Here is a tiny trained network, its code and every weight. The questions are about switching its units off for an input and a class, where a switched-off unit gives its printed mean instead of its output.

import numpy as np


def w(rows, s, z=0):
    codes = np.array(rows[::2]) - 128.0
    scale = np.full(codes.shape[1], s)
    scale[-1] = z or s
    return codes * scale


def f(y):
    return y / 2 * (1 + np.tanh(0.7978845608 * (y + 0.044715 * y**3)))


def log_softmax(a):
    a = a - a.max(-1, keepdims=True)
    return a - np.log(np.exp(a).sum(-1, keepdims=True))


def net(x, mask):
    res = np.array(x, float).reshape(1, 6) / 4 @ E
    y = f(res @ A[0][:, :-1].T + A[0][:, -1])
    res = res + np.where(mask, y, B[0][:, -1]) @ B[0][:, :-1]
    return log_softmax(res[-1] @ U[:, :-1].T + U[:, -1])


A, B = {}, {}
E = w([
[141,137,124,154,143,102,114,157,119,125],'x0',
[232,130,156,110,35,67,49,50,114,190],'x1',
[201,2,108,38,176,77,196,144,60,123],'x2',
[117,107,134,107,101,156,117,126,126,101],'x3',
[177,159,49,204,141,158,151,53,48,36],'x4',
[125,156,132,116,140,108,115,144,103,108],'x5',
],0.01)
A[0] = w([
[102,140,210,66,105,103,94,255,241,200,4],'n0',
[138,152,103,213,92,163,176,96,46,81,39],'n1',
[59,232,170,204,78,145,58,105,188,116,155],'n2',
[97,127,230,115,128,128,133,173,151,201,16],'n3',
[182,139,138,127,45,84,37,74,157,144,103],'n4',
[214,154,173,119,15,85,78,68,149,149,93],'n5',
[70,239,139,211,60,163,96,101,167,104,131],'n6',
[207,159,60,156,87,121,122,61,118,71,99],'n7',
[157,150,70,206,164,192,112,49,99,57,48],'n8',
[33,137,103,152,187,174,199,175,200,63,92],'n9',
[177,8,109,61,149,41,241,138,49,126,157],'n10',
[56,142,122,169,144,190,211,224,149,78,107],'n11',
[55,133,185,85,94,69,74,186,195,182,2],'n12',
[116,120,168,46,127,122,124,209,182,191,175],'n13',
[81,235,188,172,96,154,77,139,203,126,166],'n14',
[198,171,178,116,39,66,51,83,114,169,62],'n15',
[24,148,89,146,183,195,216,215,183,85,80],'n16',
[179,143,115,116,49,111,97,68,143,157,42],'n17',
[181,108,88,52,153,82,180,112,137,73,147],'n18',
[94,199,160,220,106,131,129,120,125,176,123],'n19',
[225,47,142,88,192,154,139,165,56,144,120],'n20',
[76,228,153,215,106,194,44,91,211,116,136],'n21',
[163,157,100,194,144,178,163,93,70,90,62],'n22',
[127,213,115,195,84,167,149,107,138,113,42],'n23',
],0.0079,0.002)
B[0] = w([
[44,150,56,209,14,204,173,51,12,107,231],'n0',
[61,174,83,209,60,196,163,65,35,149,188],'n1',
[231,64,187,95,93,145,203,175,190,67,227],'n2',
[59,152,68,168,90,175,173,82,29,95,181],'n3',
[117,201,80,56,210,44,48,177,161,208,218],'n4',
[111,164,73,49,211,56,70,173,169,229,232],'n5',
[198,53,193,131,94,151,219,216,150,54,219],'n6',
[45,155,65,189,62,145,90,59,59,176,192],'n7',
[43,179,38,211,70,213,139,26,59,102,202],'n8',
[100,221,95,51,227,32,28,168,147,221,213],'n9',
[190,23,225,91,95,149,225,210,224,55,249],'n10',
[100,184,101,59,217,83,48,190,167,223,208],'n11',
[73,202,62,185,35,150,183,32,2,128,206],'n12',
[92,117,119,228,63,183,181,57,40,102,203],'n13',
[178,65,181,99,78,141,205,162,149,84,216],'n14',
[119,203,61,59,224,43,33,214,142,189,232],'n15',
[89,209,113,38,240,18,36,146,186,220,225],'n16',
[92,187,120,113,179,78,70,173,147,189,191],'n17',
[138,57,184,127,115,134,184,151,122,100,183],'n18',
[152,84,147,97,133,130,143,170,159,84,181],'n19',
[175,68,185,126,113,140,186,211,182,53,205],'n20',
[194,50,192,88,128,129,209,203,190,41,232],'n21',
[70,161,83,195,77,167,175,46,35,140,185],'n22',
[144,114,126,104,94,153,201,137,118,101,174],'n23',
],0.007,0.015)
U = w([
[237,4,242,91,100,163,215,204,235,2,250],'0',
[95,203,95,54,225,61,19,172,213,213,57],'1',
[34,161,62,225,31,218,172,15,46,79,77],'2',
],0.0091,0.0021)

Each question gives the input, the list of numbers given to net, and the class t.
The units are the neurons (one row each of A and B). Each row of codes is followed by its name. A weight is (code - 128) times the scale printed after its matrix; where a second scale follows, it is the last column's (A, B and U).
mask holds one flag per neuron, in row order. A switched-off neuron (its flag False) gives its mean, the last column of its row in B, instead of its output. The means were averaged over made-up inputs and are rounded, as every weight is.
A unit's drop is (log p(t) with every unit on - log p(t) with that unit switched off) / (log p(t) with every unit on - log p(t) with every unit switched off).
unit that matters most: the unit with the biggest drop
k most important neurons: the k neurons with the biggest drops, biggest first
drop of u: that unit's drop, to one decimal
input [2,-5,-1,3,-6,-7], class 2: 3 most important neurons : (n0; n13; n12)
input [7,6,3,8,7,0], class 2: 4 most important neurons : (n8; n7; n16; n1)
input [6,3,5,4,6,8], class 2: 2 most important neurons : (n7; n21)
input [3,7,1,6,7,0], class 1: 3 most important neurons : (n5; n15; n4)
input [-6,-6,-2,-1,5,5], class 1: most important neuron : (n16)
input [-4,6,-6,8,-4,-4], class 0: 4 most important neurons : (n2; n21; n6; n14)
input [-2,7,6,2,3,4], class 1: 3 most important neurons : (n15; n5; n21)
input [2,-5,-8,-4,-7,7], class 0: 2 most important neurons : (n21; n2)
input [-2,-1,7,5,-8,-4], class 2: 2 most important neurons : (n0; n13)
input [-6,-5,-8,5,7,8], class 0: 3 most important neurons : (n21; n6; n2)
input [-7,1,6,-1,7,7], class 2: 2 most important neurons : (n7; n8)
input [7,-8,3,-2,-2,-4], class 1: drop of n5 : 0.0
input [5,-7,6,7,-6,6], class 1: drop of n16 : 4.6
input [-6,0,-2,6,2,-3], class 0: drop of n3 : 0.1
input [1,-4,-1,4,-5,1], class 2: unit that matters most : n0
